Here is a tiny trained network, its code and every weight. The questions are about switching its units off for an input and a class, where a switched-off unit gives its printed mean instead of its output.

import numpy as np


def w(rows, s, z=0):
    codes = np.array(rows[::2]) - 128.0
    scale = np.full(codes.shape[1], s)
    scale[-1] = z or s
    return codes * scale


def norm(h):
    return h / np.sqrt((h * h).mean(-1, keepdims=True) + 1e-5)


def f(y):
    return y / 2 * (1 + np.tanh(0.7978845608 * (y + 0.044715 * y**3)))


def log_softmax(a):
    a = a - a.max(-1, keepdims=True)
    return a - np.log(np.exp(a).sum(-1, keepdims=True))


def net(x, mask):
    res = np.array(x, float).reshape(1, 4) / 4 @ E
    u = 0
    for l in range(3):
        y = f(norm(res) @ A[l][:, :-1].T + A[l][:, -1])
        res = res + np.where(mask[u : u + 6], y, B[l][:, -1]) @ B[l][:, :-1]
        u += 6
    return log_softmax(norm(res)[-1] @ U[:, :-1].T + U[:, -1])


A, B = {}, {}
E = w([
[194,76,144,209,42,205,44,216],'x0',
[115,137,58,187,176,148,150,3],'x1',
[191,23,138,88,103,140,195,167],'x2',
[76,106,159,134,148,91,130,120],'x3',
],0.0034)
A[0] = w([
[192,232,99,143,126,166,158,82,79],'L0N1',
[38,68,204,88,159,52,129,192,1],'L0N2',
[193,72,62,3,83,110,164,114,83],'L0N3',
[218,191,224,121,136,73,130,180,34],'L0N4',
[24,200,198,127,127,135,37,118,10],'L0N5',
[154,46,245,10,147,48,197,247,166],'L0N6',
],0.0044,0.0028)
B[0] = w([
[145,164,146,103,104,141,150,56,136],'L0N1',
[74,246,73,109,169,125,183,123,150],'L0N2',
[135,192,57,98,130,89,117,71,161],'L0N3',
[125,106,50,161,115,139,95,118,135],'L0N4',
[177,200,128,177,182,45,126,124,140],'L0N5',
[170,155,89,35,52,160,160,1,253],'L0N6',
],0.0065,0.0063)
A[1] = w([
[83,130,86,202,219,84,152,77,167],'L1N1',
[96,237,134,212,132,48,47,203,6],'L1N2',
[139,208,197,200,115,93,65,129,13],'L1N3',
[41,94,190,41,189,96,252,142,32],'L1N4',
[138,188,145,191,147,215,33,150,144],'L1N5',
[83,24,108,104,134,160,145,103,101],'L1N6',
],0.0049,0.002)
B[1] = w([
[98,133,131,124,96,162,84,222,252],'L1N1',
[97,105,77,167,255,56,181,176,218],'L1N2',
[66,128,64,76,153,36,136,170,173],'L1N3',
[126,159,51,147,211,62,143,208,185],'L1N4',
[90,121,120,55,125,96,181,76,227],'L1N5',
[180,70,190,199,97,60,127,221,153],'L1N6',
],0.0059,0.0022)
A[2] = w([
[111,253,170,120,152,203,15,29,2],'L2N1',
[71,30,122,195,173,179,216,101,191],'L2N2',
[103,122,192,152,147,128,128,77,10],'L2N3',
[193,19,159,154,81,220,54,141,137],'L2N4',
[7,48,124,88,91,121,48,216,118],'L2N5',
[22,251,176,131,82,172,42,29,49],'L2N6',
],0.0042,0.0026)
B[2] = w([
[155,226,164,42,29,125,140,90,159],'L2N1',
[194,185,155,66,78,127,90,204,168],'L2N2',
[116,90,128,91,141,156,141,145,66],'L2N3',
[113,106,232,231,141,135,62,146,250],'L2N4',
[216,193,106,15,118,253,222,71,144],'L2N5',
[234,38,101,4,70,119,190,60,197],'L2N6',
],0.0046,0.0022)
U = w([
[195,174,89,2,31,189,179,13,245],'0',
[217,15,227,253,30,225,32,248,6],'1',
[36,203,14,184,250,41,165,236,49],'2',
],0.0059,0.0024)

Each question gives the input, the list of numbers given to net, and the class t.
The units are the neurons (one row each of A and B). Each row of codes is followed by its name. A weight is (code - 128) times the scale printed after its matrix; where a second scale follows, it is the last column's (A, B and U).
mask holds one flag per neuron, layer by layer. A switched-off neuron (its flag False) gives its mean, the last column of its row in B, instead of its output. The means were averaged over made-up inputs and are rounded, as every weight is.
A unit's drop is (log p(t) with every unit on - log p(t) with that unit switched off) / (log p(t) with every unit on - log p(t) with every unit switched off).
The circuit of an input: a set's keep is (log p(t) with only the set's units on - log p(t) with every unit switched off) / (log p(t) with every unit on - log p(t) with every unit switched off). Starting from the 12 units with the biggest drops (on a tie, the unit counted first), units are removed one at a time, each time the one whose removal leaves the highest keep (on an exact tie, the one counted first), for as long as the keep stays at least 0.8.
circuit, biggest first: the units of the circuit, biggest drop first
most important unit: the unit with the biggest drop
top k neurons: the k neurons with the biggest drops, biggest first
top k neurons in layer l: the k neurons of layer l with the biggest drops, biggest first
drop when u is switched off: that unit's drop, to one decimal
input [-4,3,-7,-1], class 2: most important unit -> L0N6
input [2,7,-8,7], class 2: top 2 neurons -> (L0N6 L1N2)
input [4,-4,0,-5], class 1: circuit, biggest first -> (L2N4 L0N2)
input [-1,3,-7,-4], class 2: top 2 neurons in layer 1 -> (L1N3 L1N2)
input [-8,7,4,-8], class 2: top 3 neurons -> (L0N6 L1N4 L2N6)
input [6,-2,-3,3], class 2: circuit, biggest first -> (L0N6 L1N2)
input [-6,-8,-7,-5], class 2: circuit, biggest first -> (L0N5 L0N6 L1N2)
input [3,-1,3,0], class 1: top 2 neurons in layer 1 -> (L1N5 L1N6)
input [0,5,-6,3], class 2: top 2 neurons -> (L0N6 L0N5)
input [-8,5,-5,1], class 2: top 3 neurons -> (L0N6 L1N4 L0N3)
input [1,2,1,5], class 1: top 2 neurons -> (L0N5 L1N6)
input [5,0,6,-8], class 1: drop when L2N4 is switched off -> 0.1
